Below is a small trained network, with its code and all its weights. Each question gives an input and a target symbol and asks what happens when units are switched off, that is, made to give their printed mean instead of their output.

import numpy as np


def w(rows, s, z=0):
    codes = np.array(rows[::2]) - 128.0
    scale = np.full(codes.shape[1], s)
    scale[-1] = z or s
    return codes * scale


def f(y):
    return np.maximum(y, 0)


def softmax(a):
    e = np.exp(a - a.max(-1, keepdims=True))
    return e / e.sum(-1, keepdims=True)


def log_softmax(a):
    a = a - a.max(-1, keepdims=True)
    return a - np.log(np.exp(a).sum(-1, keepdims=True))


def net(x, mask):
    ids = ['ΓΔΘΞΣΦΨαεζηλπτω'.index(c) for c in x.split()]
    T = len(ids)
    res = E[ids] + P[:T]
    r = res
    for j in range(2):
        rows = slice(3 * j, 3 * j + 3)
        q, k, v = (r @ M[0][rows].T for M in (Q, K, V))
        z = softmax(np.where(np.tri(T) > 0, q @ k.T / 3**0.5, -1e9)) @ v
        o = O[0][rows]
        res = res + np.where(mask[j], z, o[:, -1]) @ o[:, :-1]
    y = f(res @ A[0][:, :-1].T + A[0][:, -1])
    res = res + np.where(mask[2:26], y, B[0][:, -1]) @ B[0][:, :-1]
    return log_softmax(res[-1] @ U[:, :-1].T + U[:, -1])


Q, K, V, O, A, B = {}, {}, {}, {}, {}, {}
E = w([
[112,76,73,139],'Γ',
[157,175,106,202],'Δ',
[136,67,70,156],'Θ',
[188,169,80,130],'Ξ',
[151,210,10,75],'Σ',
[118,193,130,202],'Φ',
[168,172,105,198],'Ψ',
[107,173,209,107],'α',
[51,90,79,92],'ε',
[254,12,115,85],'ζ',
[35,142,110,215],'η',
[214,85,80,199],'λ',
[15,101,139,91],'π',
[242,173,162,154],'τ',
[92,97,150,22],'ω',
],0.0085)
P = w([
[16,246,26,66],'0',
[160,3,197,200],'1',
[84,202,44,82],'2',
[124,29,189,202],'3',
[119,180,49,80],'4',
[95,53,181,196],'5',
[141,163,53,78],'6',
[81,67,182,192],'7',
[165,144,53,77],'8',
[55,89,181,194],'9',
[183,129,56,72],'10',
[44,101,181,195],'11',
[200,116,57,67],'12',
[23,113,182,194],'13',
],0.0051)
Q[0] = w([
[163,120,96,22],'h1',
[48,76,180,44],'h1',
[184,189,253,130],'h1',
[132,105,70,169],'h2',
[71,138,53,156],'h2',
[163,183,142,176],'h2',
],0.019)
K[0] = w([
[179,91,106,42],'h1',
[39,72,182,30],'h1',
[183,239,250,101],'h1',
[148,114,80,178],'h2',
[77,106,91,177],'h2',
[147,184,166,183],'h2',
],0.019)
V[0] = w([
[169,107,133,128],'h1',
[254,77,17,45],'h1',
[168,111,125,120],'h1',
[48,147,87,207],'h2',
[174,114,109,115],'h2',
[128,171,194,101],'h2',
],0.007)
O[0] = w([
[117,158,103,154,101],'h1',
[1,227,104,134,78],'h1',
[103,159,108,148,102],'h1',
[25,177,115,179,254],'h2',
[146,84,128,129,94],'h2',
[179,171,92,72,71],'h2',
],0.0061,0.0007)
A[0] = w([
[157,140,149,200,43],'n1',
[156,20,66,154,17],'n2',
[126,230,155,136,101],'n3',
[109,189,178,147,92],'n4',
[47,158,121,113,187],'n5',
[223,96,99,61,55],'n6',
[72,210,116,97,5],'n7',
[86,160,170,109,182],'n8',
[158,132,151,192,117],'n9',
[144,137,61,153,138],'n10',
[65,57,166,139,45],'n11',
[175,135,148,227,2],'n12',
[126,119,80,85,124],'n13',
[181,191,156,161,67],'n14',
[2,215,139,185,79],'n15',
[82,178,233,127,34],'n16',
[168,177,104,122,67],'n17',
[2,240,131,170,115],'n18',
[177,69,145,166,72],'n19',
[48,241,131,121,80],'n20',
[25,212,124,94,137],'n21',
[212,123,173,105,40],'n22',
[118,95,90,79,181],'n23',
[111,118,129,61,132],'n24',
],0.011,0.0052)
B[0] = w([
[78,148,169,79,144],'n1',
[98,18,26,117,161],'n2',
[173,81,171,133,175],'n3',
[132,122,75,131,141],'n4',
[196,96,120,156,243],'n5',
[116,135,212,41,146],'n6',
[163,38,174,72,159],'n7',
[156,112,128,164,205],'n8',
[180,95,119,146,176],'n9',
[149,133,131,186,186],'n10',
[116,157,69,45,164],'n11',
[18,190,173,97,150],'n12',
[139,93,155,111,165],'n13',
[73,150,96,91,144],'n14',
[252,93,177,147,212],'n15',
[53,171,89,91,139],'n16',
[192,143,138,180,143],'n17',
[34,200,127,33,250],'n18',
[76,111,188,192,184],'n19',
[78,206,74,120,214],'n20',
[69,97,93,227,252],'n21',
[127,126,84,37,156],'n22',
[161,195,156,83,205],'n23',
[147,187,128,145,169],'n24',
],0.031,0.0041)
U = w([
[134,92,68,123,61],'Γ',
[95,142,186,141,53],'Δ',
[150,64,68,152,61],'Θ',
[254,79,149,238,208],'Ξ',
[74,227,45,164,192],'Σ',
[94,143,199,143,49],'Φ',
[94,145,185,146,56],'Ψ',
[206,82,213,127,253],'α',
[149,127,56,68,66],'ε',
[139,67,143,83,137],'ζ',
[41,119,99,103,94],'η',
[117,69,149,203,62],'λ',
[99,149,70,41,84],'π',
[54,184,161,51,87],'τ',
[186,187,180,33,83],'ω',
],0.0071,0.0058)

Each question gives the input, a string of symbols that net reads in full, and the target symbol t.
The units are the heads (3 rows each of Q, K, V and O) and the neurons (one row each of A and B). Each row of codes is followed by its name. A weight is (code - 128) times the scale printed after its matrix; where a second scale follows, it is the last column's (O, A, B and U).
mask holds one flag per unit, heads first, then neurons. A switched-off unit (its flag False) gives its mean, the last column of its rows in O or B, instead of its output. The means were averaged over made-up inputs and are rounded, as every weight is.
A unit's drop is (log p(t) with every unit on - log p(t) with that unit switched off) / (log p(t) with every unit on - log p(t) with every unit switched off).
The circuit of an input: a set's keep is (log p(t) with only the set's units on - log p(t) with every unit switched off) / (log p(t) with every unit on - log p(t) with every unit switched off). Starting from the 12 units with the biggest drops (on a tie, the unit counted first), units are removed one at a time, each time the one whose removal leaves the highest keep (on an exact tie, the one counted first), for as long as the keep stays at least 0.8.
units of the circuit, in order: the units of the circuit, biggest drop first
k most important neurons: the k neurons with the biggest drops, biggest first
heads that matter: for each layer, one digit per head in row order, 1 if its drop is at least 0.15 and else 0, layers parted by /
input λ τ η Σ η η π ζ η τ Γ Ξ, target Ξ: units of the circuit, in order : [n20; n11]
input Ψ Θ ζ Σ α η α, target Ξ: units of the circuit, in order : [n18; h1; h2]
input ω η α λ τ η η ζ α Γ ω τ ε, target Σ: units of the circuit, in order : [h1; n21]
input Σ η Σ ζ η ζ Φ ζ η ζ Σ ζ Γ, target Σ: 2 most important neurons : [n18; n21]
input τ ζ η ω Δ α α α α ζ ε, target Σ: units of the circuit, in order : [h1; n20]
input ζ τ α α Δ ζ α, target α: units of the circuit, in order : [h1; h2; n20]
input τ α λ α α τ α α α Ξ α α α η, target η: most important neuron : [n11]
input ζ Ψ τ Ψ τ λ, target λ: units of the circuit, in order : [n18; n19; n2; n12]
input α α α Σ Φ ω, target ω: units of the circuit, in order : [n21; n23; h1]
input η ε Σ ζ, target ζ: heads that matter : 01
input τ ζ τ α Ξ η ζ Θ, target Θ: heads that matter : 10
input τ τ α ζ Φ ζ Θ Φ α α α, target ω: heads that matter : 11
input η λ ω, target Σ: 4 most important neurons : [n21; n20; n18; n24]
input α α ζ Σ π Θ τ, target Σ: 2 most important neurons : [n15; n14]
input Δ ζ α α Ξ ζ ζ η ζ ζ α α ζ, target ω: units of the circuit, in order : [n6]
input α τ α, target Ξ: units of the circuit, in order : [h1; n18]
input α ζ α π α, target α: units of the circuit, in order : [h1; n20]
input α ζ ε α π, target Σ: heads that matter : 00
input Ψ τ ω α Ξ π Θ, target Σ: 4 most important neurons : [n18; n21; n20; n3]
input η τ Θ Ξ η Ψ α, target Σ: units of the circuit, in order : [n20; n21]
input α α Σ Σ α τ, target τ: heads that matter : 00
input α α ω ω η η ω, target Ξ: 3 most important neurons : [n18; n5; n21]
input η η λ α ω α α ζ Σ ω ζ Δ Ψ, target Σ: heads that matter : 10
